Read these off the matrix that follows. Rows and columns are numbered from 0.
1) The entry at row 2, column 0?
2) The entry directly below the smallest entry?
3) The entry in row 2 and column 1?
4) The minimum?
5) The entry in row 1 and column 2?
6) The bottom-left entry?
7) The entry at row 0, column 2?
8) The entry just left of 149?
[[126 110 134 124 126 128 152 123 114]
 [130 136 133 124 128 120 149 126 131]
 [121 133 128 123 146 144 146 136 124]
 [132 134 126 133 132 123 127 135 129]
 [124 122 116 124 125 147 119 134 113]
 [124 118 137 143 119 122 127 120 139]
 [132 118 126 141 127 133 119 129 130]
 [128 114 127 124 152 139 123 129 135]
 [123 114 132 123 142 126 116 123 117]
 [131 116 131 132 139 139 152 129 129]
 [126 127 133 135 121 133 130 126 130]]
1) 121
2) 136
3) 133
4) 110
5) 133
6) 126
7) 134
8) 120

m =
130  128  128  116  126  137  129  121  126  137  128  128  113
129  127  127  117  125  136  129  122  125  135  128  128  115
129  127  127  116  125  137  129  122  125  136  128  128  114
130  128  128  120  134  136  129  122  124  135  127  127  106
129  128  127  122  124  135  129  123  124  135  129  128  118
130  127  128  116  126  137  129  122  126  137  128  128  114
130  128  128  117  129  137  129  121  126  138  127  128  111
130  128  128  117  129  137  129  121  125  137  127  128  110
130  128  128  116  128  137  129  121  126  138  128  128  112
130  128  128  116  128  137  129  121  126  138  128  128  111
130  128  128  116  127  137  129  121  126  137  128  128  112
129  127  127  119  124  136  129  123  124  135  128  128  116
129  128  127  122  124  135  129  123  124  135  129  128  118
130  127  128  116  126  137  129  121  126  137  128  128  113
Counting starts at 0.
Which number is the bottom-left entry? 130
Which number is the entry in row 0 and column 0? 130
The entry at row 2, column 0: 129
Which number is the entry in row 2 and column 1? 127
The entry in row 2 and column 2: 127
The entry in row 0 and column 1 is 128
Which number is the entry directly above the smallest entry? 114
The entry in the top-right corner: 113
The entry just left of the smallest entry -> 127
The smallest entry: 106
The entry in row 1 and column 2 -> 127
The entry in the bottom-right corner is 113
Which number is the entry at row 1, column 1? 127
The entry just right of 120 -> 134
The entry in row 0 and column 2 -> 128

A =
[[129 128 129 140 123 124 117]
 [144 130 129 120 125 145 116]
 [122 128 127 127 128 119 148]
 [115 127 128 138 133 113 126]
 [139 130 129 114 126 140 137]
 [123 128 129 154 129 121 116]
 [124 122 125 114 136 123 127]
 [127 131 127 107 133 128 123]
 [126 123 130 137 131 125 118]
 [117 127 129 152 131 116 117]
 [131 130 128 112 128 131 149]
 [137 130 129 109 128 139 143]
 [131 129 128 109 126 128 147]]
Rows and columns are numbered from 0.
Which number is the entry in the bottom-right corner?
Answer: 147
Which number is the entry in the bottom-left corner?
Answer: 131
Which number is the entry in the top-left corner?
Answer: 129
The entry at row 2, column 0 -> 122
Which number is the entry at row 0, column 2?
Answer: 129
Which number is the entry directly above 152?
Answer: 137
Which number is the entry at row 0, column 1?
Answer: 128
Which number is the entry directly above 112?
Answer: 152
The top entry of the column that holds the largest entry is 140
Which number is the entry directly below 149?
Answer: 143
Which number is the entry just left of the largest entry?
Answer: 129
Which number is the entry directly above the smallest entry?
Answer: 114
The entry just right of the smallest entry is 133
Which number is the bottom entry of the column that holds the smallest entry?
Answer: 109
Which number is the entry at row 2, column 2?
Answer: 127
The top-right entry is 117
The entry in row 1 and column 0 -> 144
The maximum -> 154
Which number is the minimum?
Answer: 107
The entry in row 1 and column 2: 129
Which number is the entry in row 1 and column 1?
Answer: 130
Which number is the entry directly above the largest entry?
Answer: 114

Questions about the row below.
1) Give the first entry from the right.
2) Give the 2nd entry from the right.
3) Give the second entry from the left.
[124 109 126 105 149 119 133]
1) 133
2) 119
3) 109

Questions about the array below.
1) Which number is the entry in the top-left corner?
2) Which number is the entry just left of 106?
3) Which number is the entry in the bottom-left corner?
4) Which number is the smallest entry in the last row?
5) Which number is the fifth-last entry, reading row by row?
6) Which number is the entry directly above 138?
7) Which number is the fourth entry in reading order?
8) Which number is the entry directly above 130?
[[131 128 125 129 131 124]
 [126 129 119 116 133 106]
 [125 128 133 117 120 139]
 [128 127 126 108 140 124]
 [120 127 129 138 108 128]
 [130 128 134 128 116 136]]
1) 131
2) 133
3) 130
4) 116
5) 128
6) 108
7) 129
8) 120

[[123, 123, 119, 129, 120, 144, 131, 122, 111, 126], [122, 122, 117, 128, 118, 146, 133, 121, 107, 126], [122, 122, 118, 129, 119, 145, 132, 122, 109, 126], [122, 122, 118, 129, 119, 145, 132, 122, 109, 126], [123, 124, 120, 129, 121, 142, 131, 123, 112, 126], [123, 123, 120, 129, 120, 143, 131, 123, 111, 126], [123, 123, 120, 129, 121, 143, 131, 123, 112, 126], [124, 124, 120, 129, 121, 142, 131, 123, 113, 126], [122, 122, 118, 129, 119, 146, 132, 121, 108, 126], [121, 121, 116, 128, 117, 147, 133, 120, 106, 126], [122, 122, 117, 129, 118, 146, 132, 121, 108, 126], [123, 123, 119, 129, 120, 143, 131, 122, 111, 126], [123, 123, 119, 129, 119, 144, 132, 122, 110, 126], [123, 123, 119, 129, 120, 144, 132, 122, 110, 126], [122, 121, 117, 128, 118, 147, 133, 121, 106, 126]]
The third entry in reading order: 119
Which number is the first entry in reading order? 123
